In the rows, zero is written as 128.
Facts:
Ψ(beklil, grebra); Ψ(beklil, vidur); Ψ(beklil, fatrosos); Ψ(beklil, keklu); Ψ(beklil, flanik); Ψ(bonetem, fuzak)
Ψ(bonetem, vugre); Ψ(bonetem, lage); Ψ(bonetem, flugibik); Ψ(botrur, leflun); Ψ(botrur, kistoklir); Ψ(botrur, damus)
Ψ(botrur, pleran); Ψ(bresonir, beven); Ψ(bresonir, trogor); Ψ(bresonir, grasku); Ψ(bresonir, grezafo); Ψ(bresonir, grovi)
Ψ(brever, trosepor); Ψ(brever, flisu); Ψ(brever, fanevil); Ψ(brever, flefus); Ψ(brever, toplu); Ψ(brever, petran)
Ψ(brobes, beven); Ψ(brobes, modrumel); Ψ(brobes, zefes); Ψ(brobes, boplas); Ψ(brobes, flistur); Ψ(brubo, fibri)
Ψ(brubo, munil); Ψ(brubo, vedom); Ψ(butril, kliflom); Ψ(butril, tugun); Ψ(daska, luzo); Ψ(dolik, gaskon)
Ψ(dolik, klere); Ψ(dolik, manu); Ψ(dolik, repu); Ψ(dolik, vugre); Ψ(dolik, tipom); Ψ(drozur, grebra)
Ψ(drozur, pabe); Ψ(drozur, beplu); Ψ(duklos, klosatrin); Ψ(duklos, stotas); Ψ(duklos, tipom); Ψ(duklos, skobror)
Ψ(duklos, munil); Ψ(duklos, rudro); Ψ(duklos, dinobil); Ψ(fiskolek, flisu); Ψ(fiskolek, grebel); Ψ(fiskolek, dekor)
Ψ(fizon, leflun); Ψ(fizon, gogregis); Ψ(fizon, drifla); Ψ(flude, vidur); Ψ(flude, brovu); Ψ(flude, stanistok)
Ψ(flude, plavapun); Ψ(flumu, grebra); Ψ(flumu, grutal); Ψ(flumu, trotim); Ψ(flumu, gogregis); Ψ(flumu, beplu)
Ψ(flumu, vugre); Ψ(flumu, boplas); Ψ(flumu, keklu); Ψ(flumu, lakil); Ψ(flumu, pivon); Ψ(flurak, klustu)
Ψ(flurak, tugun); Ψ(gaflilin, sagak); Ψ(gaflilin, beven); Ψ(gaflilin, grutal); Ψ(gaflilin, fifol); Ψ(gaflilin, klustu)
Ψ(gaflilin, flistur); Ψ(gaflilin, drada); Ψ(grabre, vugre); Ψ(grabre, klatror); Ψ(grabre, setuk); Ψ(grarok, muklabrar)
Ψ(grarok, repu); Ψ(grarok, gadrim); Ψ(grarok, vedom); Ψ(grarok, rudro); Ψ(grobrin, punik); Ψ(grobrin, lage)
Ψ(grobrin, pefak); Ψ(guku, gigil); Ψ(guku, stina); Ψ(guku, pugri); Ψ(guku, pivon); Ψ(kifus, tipom)
Ψ(kifus, grovi); Ψ(kifus, vedom); Ψ(kipak, stina); Ψ(laklar, vidur); Ψ(laklar, betran); Ψ(laklar, zefes)
Ψ(laklar, stobri); Ψ(mogin, vazo); Ψ(mogin, panok); Ψ(mogin, flefus); Ψ(mogin, flugibik); Ψ(mogin, zati)
Ψ(nuplo, trosepor); Ψ(nuplo, zotrun); Ψ(nuplo, libru); Ψ(nuplo, stotas); Ψ(nuplo, plebo); Ψ(plaklen, refloden)
Ψ(plaklen, kozizur); Ψ(plaklen, grasku); Ψ(plaklen, soklo); Ψ(plaklen, tiskin); Ψ(plaklen, sebur); Ψ(plotran, grutal)
Ψ(reflel, manu); Ψ(reflel, zotrun); Ψ(reflel, notrik); Ψ(reflel, gadrim); Ψ(rudin, flerar); Ψ(rudin, babun)
Ψ(skaskar, skaris); Ψ(skaskar, libru); Ψ(skaskar, drese); Ψ(skaskar, babun); Ψ(skaskar, flistur); Ψ(skimakli, grutal)
Ψ(skimakli, tikli); Ψ(skiza, drilimir); Ψ(skiza, kozizur); Ψ(skiza, stobri); Ψ(skobuk, trogor); Ψ(skobuk, klofe)
Ψ(skobuk, fanevil); Ψ(skobuk, dinobil); Ψ(soskem, beplu); Ψ(soskem, botre); Ψ(soskem, petran); Ψ(soskem, klezo)
Ψ(soskem, dinobil); Ψ(stasun, trosepor); Ψ(stidebrer, fatrosos); Ψ(stidebrer, drese); Ψ(stidebrer, pleran); Ψ(stidebrer, dekor)
Ψ(todi, manu); Ψ(todi, larek); Ψ(todi, klatror); Ψ(tratrik, grigrefe); Ψ(tratrik, suli); Ψ(tratrik, beplu)
Ψ(tratrik, botre); Ψ(tratrik, grobrol); Ψ(troste, floskor); Ψ(troste, trogor); Ψ(troste, greto); Ψ(trulapla, grigrefe)
Ψ(trulapla, keklu); Ψ(zofam, sutem); Ψ(zofam, lakil); Ψ(zofam, maflon); τ(babun, 532); τ(beklil, 388)
τ(beplu, 675); τ(betran, 806); τ(beven, 675); τ(bonetem, 806); τ(boplas, 906); τ(botre, 906)
τ(botrur, 388); τ(bresonir, 388); τ(brever, 522); τ(brobes, 532); τ(brovu, 532); τ(brubo, 532)
τ(butril, 388); τ(damus, 532); τ(daska, 560); τ(dekor, 906); τ(dinobil, 675); τ(dolik, 532)
τ(drada, 906); τ(drese, 675); τ(drifla, 522); τ(drilimir, 906); τ(drozur, 388); τ(duklos, 560)
τ(fanevil, 388); τ(fatrosos, 532); τ(fibri, 675); τ(fifol, 532); τ(fiskolek, 560); τ(fizon, 388)
τ(flanik, 388); τ(flefus, 906); τ(flerar, 806); τ(flistur, 675); τ(flisu, 522); τ(floskor, 388)
τ(flude, 806); τ(flugibik, 675); τ(flumu, 388); τ(flurak, 522); τ(fuzak, 806); τ(gadrim, 388)
τ(gaflilin, 675); τ(gaskon, 675); τ(gigil, 532); τ(gogregis, 675); τ(grabre, 906); τ(grarok, 560)
τ(grasku, 560); τ(grebel, 522); τ(grebra, 675); τ(greto, 388); τ(grezafo, 522); τ(grigrefe, 675)
τ(grobrin, 906); τ(grobrol, 532); τ(grovi, 388); τ(grutal, 906); τ(guku, 675); τ(keklu, 522)
τ(kifus, 522); τ(kipak, 388); τ(kistoklir, 532); τ(klatror, 522); τ(klere, 388); τ(klezo, 806)
τ(kliflom, 906); τ(klofe, 675); τ(klolon, 522); τ(klosatrin, 806); τ(klustu, 522); τ(kozizur, 560)
τ(lage, 806); τ(lakil, 388); τ(laklar, 388); τ(larek, 522); τ(leflun, 388); τ(libru, 906)
τ(luzo, 806); τ(maflon, 675); τ(manu, 388); τ(modrumel, 560); τ(mogin, 806); τ(muklabrar, 675)
τ(mumer, 906); τ(munil, 388); τ(notrik, 388); τ(nuplo, 522); τ(pabe, 532); τ(panok, 906)
τ(pefak, 806); τ(petran, 388); τ(pivon, 388); τ(plaklen, 532); τ(plavapun, 560); τ(plebo, 388)
τ(pleran, 532); τ(plotran, 560); τ(pugri, 806); τ(punik, 532); τ(reflel, 388); τ(refloden, 806)
τ(repu, 560); τ(rudin, 388); τ(rudro, 532); τ(sagak, 388); τ(sebur, 906); τ(setuk, 560)
τ(skaris, 675); τ(skaskar, 532); τ(skimakli, 388); τ(skiza, 532); τ(skobror, 806); τ(skobuk, 522)
τ(soklo, 522); τ(soskem, 906); τ(stanistok, 560); τ(stasun, 388); τ(stidebrer, 532); τ(stina, 560)
τ(stobri, 675); τ(stotas, 560); τ(suli, 675); τ(sutem, 522); τ(tikli, 522); τ(tipom, 532)
τ(tiskin, 906); τ(todi, 388); τ(toplu, 388); τ(tratrik, 388); τ(trogor, 388); τ(trosepor, 532)
τ(troste, 532); τ(trotim, 388); τ(trulapla, 675); τ(tugun, 806); τ(vazo, 675); τ(vedom, 806)
τ(vidur, 388); τ(vugre, 675); τ(zati, 532); τ(zefes, 675); τ(zofam, 560); τ(zotrun, 388)

Known rows:
[108 178 141  78  91 147  94 170 174 126  96 124 113 142 106 106 123 116
  77 150  41 185 186 131 138 150 127 122 101 102 156  96] -> brovu
[150 115 151 120 159 137 157 152 155 114  95  99  94 112 107 131 169 115
 124 116 123 126 105 178 124 120 147 123 116 135 103 142] -> floskor
[ 81 122 166  93 103  95  87 150 168 126 112 111 105 136 110  96 104 152
 127 135 125 173 163 147 160 124 138 101 103 102 119 110] -> setuk
[173 140 153 138 136 160 120 132 160 109  57  97 131 121 121 138 143 120
 165 121 129 120 126 156 119 129 163 111 150  95 119 146] -> reflel
[116  89 101 101   3 105  75 142  96  92 118 138 116 116 172 143 116  95
  86  96 138 111 139 152 109  80  89 192  92 193 135 161] -> pugri
[135 151 148 103 128 121 103 120 155 123  93 126 140  99 139  99 103  96
 138 150 122 154 192 124 157 118 148  97 155 133 134 108] -> skaskar
[ 74 121 160  86 148  76 117 169 152 170 109 110  83 115 118 106 131 115
 108 158  96 176 203 163 119 109 142 104  88 135 115 116] -> kozizur
[137 137 137 108 146  96 120 137 147 160  88 107 128  98 127 116 121  90
 146 170  95 164 231 150 106 100 144  96 127 165 115 130] -> plaklen
[134 106  90 118 112  57 143 153  92 149 115 120 114 147 124 143 169 103
  46 122 123 123 158 135  51  70 141 109  88 156 115 116] -> soklo
[115 141 150  86 132 120 105 138 156 105 124 135 100  93 121  85 117  96
  86 139 123 164 158 131 180 119 136 113 127 152 135  83] -> pleran
[147 115 153 119 161 138 155 151 153 116  96  99  93 113 107 130 171 117
 124 115 123 126 105 178 124 122 147 122 116 134 103 139] -> greto
[175 144 151 137 149 155 117 125 155 112  62 108 117 105 122 133 140 109
 157 122 136 120 120 154 117 126 167 109 160 106 123 135] -> stasun
[117 129 128 100  93 106 100 142 137 112 104 127 114 135 130 118 133 123
  75 115 124 137 140 129 124 107 133 121 109 116 133 107] -> grigrefe
[ 65 169 162  77 100 124  74 182 170 148  89 127  91 149 116 106 119 123
  82 149  62 190 183 136 132 144 137 119  98  69 161  97] -> stanistok
[137 108 100 121  62  85 118 138 116 102 111 121 149 178 124 138 145 150
  67  97 146 116 116 114 101  95 138 103 106 110 121 110] -> larek
[167 170 143 126 138 167 102 144 156 123  52 115 103 101 126 138 144  90
 140 128 112 127 122 156 110 131 159 127 157 101 142 134] -> beklil
[120 117 174 113 134 155 118 141 139 101 110 137  61 107 136 119 141 100
 109  97 133 117  94 152 112 103 157 128 111 113 146 119] -> dekor

Rows:
No name comes twice in this set of rows, the named rows included.
[ 85 107 139  70  70  81  52 186 160 149  79 117  84  86 146  90 109 148
 119 140 157 161 169 173 178 123 105 171 122 147 103 154] -> stina
[145 126 105 106  60  91  54 149 128 139  55 119 125  95 167 125 120 123
 122 131 165 121 168 143 123  95 121 160 155 143 120 155] -> guku
[133 132  89 105  51  92  94 152 110 113  99 140 125 156 138 131 146 124
  38 103 138 119 115 113 106  97 131 135 115 114 144 105] -> sutem
[154 131 132 104 115 148 104 170 156 118  72 112  82  92 117 128 157 122
 115 112 125 129  91 183 143 131 126 167 129 133 115 148] -> pivon
[140 127 119 142  54 118  78  81  98  84 130 133 138 141 148 151  74  75
 134  99 134 120 148 117  65  66 142 100 111 160 155 117] -> mogin
[147 147 149 107 159 158 118 152 149  98  95 127  67  86 118 115 155  92
  90 117 139 130  78 160 146 128 154 138 144 133 130 103] -> leflun
[148 153 143 108 136 162 120 162 159 113  83 118  81 112 108 126 158 111
 103 115 100 135  93 168 127 137 144 136 126 109 133 122] -> flanik
[131 130  95 108  71  91 104 146 110 114 105 139 123 156 133 131 150 120
  42 106 139 117 121 113  96  93 140 123 113 117 140  97] -> keklu
[131 115 157 121 119 148 103 129 147 106 117 123  54 114 101 120 116 127
 130  94 133 129  81 163  94 100 155 110  97 122 131 129] -> panok
[146 130  95 122  78  82 108 130 104 124  95 134 141 151 140 138 136 117
  71 110 149 111 134 110  90  85 147 107 126 120 134 110] -> klolon
[124 121 120  76 131 121 154 105 140 204 124 181 106 115 156 119 116  99
 148  32  71 117  52 190 156  96 126 120 119  73 146 168] -> kliflom

Now the same objects, written a new way:
Known rows:
[115 159 117 100 136 157 106 154 118  66 162 172 156 137 105 132 127  95
  65 116 111 102 138 111  81  93  99 168  96 152 112 117  94 161 156 162
 157 148  71 126 180] -> beven
[125 103 146 159 111 159 145  88 146 165 101  96 100 130 170 135 107 141
 182 141 124 126 150 134 146 157 147 125 130 103 118 129 137 120  94  99
  77 112 162 130  77] -> rudin
[107 164 121  85 133 136 115 197 104  66 147 170 187 112  87 114 125  82
  62 118 125 107 135 115  88  94 119 160  92 157 114 124 103 139 167 154
 158 150  69 128 165] -> gaskon
[124 113 136 126 133 119 138 116 151 163 134  87 108 134 174 160 120 112
 165 132 128 157 136 131 172 135 142  99 120 113 120 130 121 108 106  78
  84 119 155 127  98] -> notrik
[121 100 124 164 119 148 143  78 142 163 111  91  97 135 153 136 119 152
 178 146 136 132 142 134 142 140 146 131 155 104 130 129 137 127  87 108
  91 123 164 125  66] -> laklar
[105 158 114  84 147 200 144 176 154 111 152 103 158 151 113 161 170  62
  65 134 123  95  97 129  79  92 142 132  85 147 109 108  99 147 152 116
 138 151 104 128  58] -> stanistok
[115 116 137 110 150 123 133 163 128 121 125 131 119 119 114 103 176 142
 112 124 121  99  99 127  93 119 131 112  91 147 111 105 154 143 155 145
 148 137 108 140 163] -> dekor
[122 109 119 141 140 102 137 109 150 161 145  84 107 137 168 161 141 121
 170 138 141 153 129 130 168 138 140  98 138 119 126 127 115 117 102  98
  99 132 161 122  89] -> flanik
[144 106 141 156 136  62 109 131 110 149 133 124 106 108 160 100 120 152
 173 119 132 161 139 121 181 151 118 113 151 124 135 128 145 103 128 143
 135 116 140 135 191] -> fuzak
[108 118 139 106 128 155 137 153 107 131 100 139 127 107 100  69 157 148
  94 139 117 110 101 118  96 105 132 140  85 125 117 119 171 118 151 119
 147 129 106 140 128] -> grobrin
[108 172 113  87 128 190 137 156 146  83 130 138 156 150  89 166 156  99
  74 128 117 101  98 135  83  99 117 130  90 152 108 132 102 149 158 147
 134 137  98 114  76] -> grezafo
[144 105 144 159 129  58 111 144 108 144 125 126 113 104 158  91 116 147
 171 117 136 163 141 121 181 149 124 113 147 120 136 133 153 100 124 137
 132 117 136 136 191] -> lage
[170  98 188 197  89  55 130 115 127 163  87 158  92  98 151  96 103 168
 188  79 132 108 163 153 180 210 163  85 190 118 137 137 142 117 117 158
 124  94 173 143 200] -> trosepor
[104 159 116  78 151 210 146 144 155 113 157 110 140 156 127 171 160  76
  65 136 114  93 103 129  80  88 129 138  84 145 106 115  94 157 149 125
 127 146 109 123  64] -> grasku
[109 158 120  87 144 141 118 183 111  68 151 171 165 122  87 135 137  96
  74 122 124  90 141 121  83  93 119 165 105 158 113 119  95 162 157 163
 157 154  80 125 179] -> klofe
[178 103 141 190 102  58 114  62 110 160 101 146  92 116 143 123  71 186
 188 119 128 162 159 140 180 184 110 121 196 103 167 149 151 110  97 153
 130  95 170 129 191] -> plaklen
[108 159  99  97 121 175 141 178 134  80 139 121 182 152  59 140 168  97
  72 141 145 112  88 137  80  97 134 130 101 158 118 128 113 139 149 140
 151 163 104 124  54] -> keklu

Rows:
No name comes twice in this set of rows, the named rows included.
[112 157 125 109 128 151 107 181 116  63 153 170 159 132 111 110 142  86
  71 111 114  93 145 115  82 109 104 167  93 150 110 109  99 156 165 158
 151 150  69 134 169] -> flistur
[154 131 101 188 134 147  86  82 136  80 186 104 108 165 163  63 172  94
  80 131 104 173  83  87  81 112  87 163  85 117 118  85 166 113 125 158
 109 144  70 134  83] -> grutal
[114 117 111 101 163 105 131 133 122 118 150 124 122 135  82 126 172 160
 102 145 135 112  84 128  91  91 122 118 118 149 118 118 144 152 150 146
 153 152 128 136 157] -> botre
[106 145 175  95  83 209 153 187 133 120  79 168 132 111  77 110 138 128
 106 122 113  56 144 145  82 156 179 137  83 139 102 129 139 156 161 145
 129 115 109 136  73] -> nuplo
[102 162 118  86 143 204 149 192 148 113 142 103 174 140 122 146 162  57
  65 131 122 110  97 126  86  91 151 127  80 143 110 112 107 125 156  88
 133 152  91 125  63] -> setuk
[134  99 156 176 110  68 126 119 105 157  96 142 105  95 145  72 103 171
 181 130 132 133 156 127 177 170 140 130 158 109 137 134 166 109 123 139
 132 110 147 140 189] -> mogin
[115 162 124 107  89 200 139 118 137  90  98 152 139 144  94 124 137 108
  81 132 109  86 118 129  76 117 112 161  86 127 110 130 137 148 144 147
 118 123  93 126  58] -> flurak
[111 115 157 111  95 163 150 137 115 169  88  95 127  95 168  92  73 106
 157 143 127 157 139 119 180 126 169 128  99  95 134 146 166  88 102  25
  87 104 143 130  64] -> todi
[104 149 120  86 127 208 151 140 141 130 112 119 147 140  98 139 147  79
  73 147 116  82 113 128  79  91 150 156  85 129 111 120 121 148 147 109
 130 144 111 126  59] -> daska
[101 134 105 112 123 134 127 163  98  71 133 169 188 115  51  69 147 129
  77 152 158  84 132 119  80  88 138 170 148 156 144 128 118 150 152 159
 162 169  92 136  88] -> trulapla
[113 112 161 106  99 175 150 114 120 167  87  98 117  97 175 121  70 130
 164 140 122 143 148 128 175 136 167 127 101  95 127 146 163  96 110  34
  89  99 157 131  78] -> reflel
[103 147 114  93 129 208 154 144 141 124 123 111 157 144  95 130 156  75
  71 144 118  88 104 127  78  88 147 156  86 131 109 117 122 140 145 106
 135 152 105 127  57] -> zofam
[102 168 118  76 145 207 149 171 143 124 139 112 170 141 123 166 141  65
  61 137 117 112  95 125  84  86 145 137  80 136 109 125 103 135 154  74
 140 140 100 114  68] -> repu

